Here is a tiny trained network, its code and every weight. The questions are about switching its units off for an input and a target symbol, where a switched-off unit gives its printed mean instead of its output.

import numpy as np


def w(rows, s, z=0):
    codes = np.array(rows[::2]) - 128.0
    scale = np.full(codes.shape[1], s)
    scale[-1] = z or s
    return codes * scale


def norm(h):
    return h / np.sqrt((h * h).mean(-1, keepdims=True) + 1e-5)


def f(y):
    return y / 2 * (1 + np.tanh(0.7978845608 * (y + 0.044715 * y**3)))


def softmax(a):
    e = np.exp(a - a.max(-1, keepdims=True))
    return e / e.sum(-1, keepdims=True)


def log_softmax(a):
    a = a - a.max(-1, keepdims=True)
    return a - np.log(np.exp(a).sum(-1, keepdims=True))


def net(x, mask):
    ids = ['ΞΣΦμπψ'.index(c) for c in x.split()]
    T = len(ids)
    res = E[ids] + P[:T]
    r = norm(res)
    for j in range(3):
        rows = slice(3 * j, 3 * j + 3)
        q, k, v = (r @ M[0][rows].T for M in (Q, K, V))
        z = softmax(np.where(np.tri(T) > 0, q @ k.T / 3**0.5, -1e9)) @ v
        o = O[0][rows]
        res = res + np.where(mask[j], z, o[:, -1]) @ o[:, :-1]
    y = f(norm(res) @ A[0][:, :-1].T + A[0][:, -1])
    res = res + np.where(mask[3:15], y, B[0][:, -1]) @ B[0][:, :-1]
    return log_softmax(norm(res)[-1] @ U[:, :-1].T + U[:, -1])


Q, K, V, O, A, B = {}, {}, {}, {}, {}, {}
E = w([
[93,208,3,197,99,120,165,114,130,147,4,116],'Ξ',
[50,178,83,152,144,115,80,123,15,55,123,172],'Σ',
[73,127,98,110,108,41,146,124,104,54,157,130],'Φ',
[141,157,150,137,179,18,137,122,84,99,134,85],'μ',
[179,93,119,108,142,150,75,157,159,210,181,141],'π',
[96,92,146,78,121,130,78,34,138,134,118,164],'ψ',
],0.014)
P = w([
[71,246,71,44,212,162,255,82,155,187,162,139],'0',
[140,75,10,52,251,40,123,150,197,111,55,197],'1',
[166,54,45,131,193,74,147,57,132,107,143,157],'2',
[120,92,96,124,122,15,54,126,135,111,96,105],'3',
[135,104,124,151,89,42,57,129,125,100,109,96],'4',
[139,97,144,173,80,53,78,123,134,85,118,113],'5',
[144,101,167,187,57,74,92,129,139,69,121,113],'6',
[137,84,180,216,68,93,103,126,147,75,123,125],'7',
[138,72,199,247,62,105,117,129,157,70,121,128],'8',
],0.0096)
Q[0] = w([
[137,123,108,138,122,135,139,104,115,144,154,116],'h1',
[143,129,112,155,122,81,101,114,126,112,126,149],'h1',
[150,129,100,121,149,115,133,126,141,125,116,170],'h1',
[104,189,102,94,207,84,214,150,123,102,126,142],'h2',
[57,137,114,52,144,97,84,236,132,157,95,50],'h2',
[123,182,132,255,74,101,142,165,57,72,73,130],'h2',
[84,109,135,151,103,59,117,227,196,82,106,187],'h3',
[75,125,102,5,193,117,126,80,183,124,97,170],'h3',
[69,174,156,82,154,238,169,130,109,124,103,169],'h3',
],0.0092)
K[0] = w([
[106,130,132,114,141,142,117,147,142,121,117,93],'h1',
[117,131,86,131,161,137,139,134,158,124,98,112],'h1',
[118,129,167,146,130,141,143,144,136,118,111,154],'h1',
[173,130,212,49,146,144,51,206,152,164,190,188],'h2',
[140,93,71,123,244,111,43,46,86,120,165,211],'h2',
[178,97,221,189,38,90,118,116,190,118,139,126],'h2',
[172,65,227,140,126,83,94,154,130,88,159,92],'h3',
[100,165,85,2,253,100,143,125,140,173,174,153],'h3',
[132,214,22,82,146,162,135,181,81,112,177,97],'h3',
],0.0086)
V[0] = w([
[134,179,139,203,13,154,153,162,163,177,60,112],'h1',
[252,96,66,142,2,165,106,212,137,188,113,102],'h1',
[150,50,108,61,228,102,73,202,129,107,169,216],'h1',
[157,117,115,164,111,179,96,144,124,141,70,152],'h2',
[126,93,103,133,57,159,111,146,125,174,183,154],'h2',
[121,84,131,113,107,76,143,124,195,93,157,118],'h2',
[155,126,175,81,165,175,43,95,65,104,97,166],'h3',
[89,147,82,139,100,139,103,178,29,98,153,232],'h3',
[161,129,135,166,156,123,122,209,53,159,144,135],'h3',
],0.0082)
O[0] = w([
[144,96,177,179,75,192,81,75,129,140,195,112,113],'h1',
[101,110,110,199,129,186,145,92,102,98,146,175,2],'h1',
[110,133,84,138,140,81,146,141,148,76,2,168,115],'h1',
[152,139,118,152,113,108,134,132,92,131,126,134,86],'h2',
[132,131,129,97,122,115,104,151,114,177,157,153,49],'h2',
[117,86,125,106,134,127,131,98,176,150,129,159,180],'h2',
[203,105,188,170,152,107,137,92,134,156,95,139,74],'h3',
[134,67,131,158,114,128,160,188,153,159,108,86,132],'h3',
[121,167,128,164,167,123,126,141,163,118,163,148,70],'h3',
],0.011,0.0039)
A[0] = w([
[150,157,156,66,165,164,140,174,173,252,139,103,158],'n1',
[128,137,86,118,163,71,127,170,145,111,108,136,134],'n2',
[85,122,134,133,116,85,120,126,128,172,146,119,108],'n3',
[132,115,168,111,133,217,218,105,69,135,217,106,87],'n4',
[88,164,115,102,114,148,123,127,180,72,161,131,106],'n5',
[148,123,164,153,118,69,96,122,118,157,117,133,129],'n6',
[113,158,102,80,208,99,222,226,148,104,91,185,102],'n7',
[83,124,181,105,196,144,194,135,176,89,92,92,134],'n8',
[131,164,179,44,169,151,236,196,113,123,76,203,3],'n9',
[98,135,143,148,122,115,175,79,101,105,116,164,92],'n10',
[140,154,29,104,142,89,160,111,149,152,59,155,127],'n11',
[47,133,136,142,106,122,158,118,90,135,92,136,89],'n12',
],0.014,0.0068)
B[0] = w([
[108,237,82,102,86,181,128,74,87,92,192,88,148],'n1',
[131,107,163,106,106,173,157,118,78,145,106,122,211],'n2',
[154,189,104,138,140,174,145,131,139,130,131,138,145],'n3',
[133,122,173,75,164,128,125,92,78,81,135,60,149],'n4',
[155,137,147,127,167,131,151,130,114,150,76,150,145],'n5',
[110,134,134,88,144,131,163,142,134,124,112,136,163],'n6',
[119,188,62,196,107,118,104,94,211,148,192,119,219],'n7',
[125,104,151,123,100,166,130,116,86,98,78,119,158],'n8',
[120,69,211,39,48,113,188,103,4,83,85,79,153],'n9',
[154,124,119,99,125,117,119,186,106,145,146,115,135],'n10',
[143,94,186,113,173,124,115,166,114,120,146,159,251],'n11',
[128,141,136,66,127,119,146,99,140,108,150,119,148],'n12',
],0.015,0.018)
U = w([
[68,76,108,116,120,178,122,168,212,128,167,107,58],'Ξ',
[134,130,65,254,104,130,131,153,97,166,95,118,254],'Σ',
[159,64,180,107,130,136,126,171,76,182,130,145,127],'Φ',
[141,169,71,71,137,105,121,105,38,91,132,93,100],'μ',
[173,169,133,164,134,124,78,153,162,157,215,182,150],'π',
[132,165,152,199,190,143,156,100,158,51,90,143,77],'ψ',
],0.0091,0.0062)

Each question gives the input, a string of symbols that net reads in full, and the target symbol t.
The units are the heads (3 rows each of Q, K, V and O) and the neurons (one row each of A and B). Each row of codes is followed by its name. A weight is (code - 128) times the scale printed after its matrix; where a second scale follows, it is the last column's (O, A, B and U).
mask holds one flag per unit, heads first, then neurons. A switched-off unit (its flag False) gives its mean, the last column of its rows in O or B, instead of its output. The means were averaged over made-up inputs and are rounded, as every weight is.
A unit's drop is (log p(t) with every unit on - log p(t) with that unit switched off) / (log p(t) with every unit on - log p(t) with every unit switched off).
The circuit of an input: a set's keep is (log p(t) with only the set's units on - log p(t) with every unit switched off) / (log p(t) with every unit on - log p(t) with every unit switched off). Starting from the 12 units with the biggest drops (on a tie, the unit counted first), units are removed one at a time, each time the one whose removal leaves the highest keep (on an exact tie, the one counted first), for as long as the keep stays at least 0.8.
units of the circuit, in order: the units of the circuit, biggest drop first
unit that matters most: the unit with the biggest drop
top k neurons: the k neurons with the biggest drops, biggest first
heads that matter: for each layer, one digit per head in row order, 1 if its drop is at least 0.15 and else 0, layers parted by /
input Ξ Ξ Φ Φ Ξ, target Ξ: units of the circuit, in order => [h3; h2]
input Ξ Ξ Σ Φ Ξ ψ Φ, target Φ: unit that matters most => n7
input Φ Φ Ξ, target Ξ: top 2 neurons => [n7; n11]
input ψ ψ Ξ Φ, target Φ: heads that matter => 001
input Φ Φ μ Σ Ξ π Ξ, target Φ: heads that matter => 000
input ψ μ Ξ μ, target ψ: heads that matter => 110
input π Ξ Ξ, target Φ: heads that matter => 100
input Ξ Φ Ξ Σ Φ μ Ξ Σ π, target π: top 2 neurons => [n2; n9]
input Ξ Ξ π Ξ, target π: heads that matter => 100
input Ξ Ξ π π π Φ Ξ, target π: heads that matter => 110
input π Σ ψ μ μ Ξ π, target π: heads that matter => 101
input π π μ Ξ Σ, target ψ: units of the circuit, in order => [h1; h2; n9]
input π Φ Ξ Ξ Ξ Ξ, target Σ: heads that matter => 100
input μ Ξ Φ, target ψ: top 4 neurons => [n7; n5; n8; n9]
input Φ Ξ Σ Ξ Σ, target Φ: units of the circuit, in order => [h3]
input ψ π π Φ Ξ Ξ π π, target Σ: units of the circuit, in order => [h1; n11]
input π Ξ Ξ Ξ μ Σ, target ψ: units of the circuit, in order => [h2; n9]
input Φ Ξ π Σ, target π: heads that matter => 100
input Ξ Σ Φ Ξ Ξ Σ, target Σ: heads that matter => 101
input Ξ Ξ π Φ Ξ Φ, target Ξ: top 3 neurons => [n11; n7; n2]
input Ξ Ξ π π Φ μ Σ π, target ψ: unit that matters most => h3
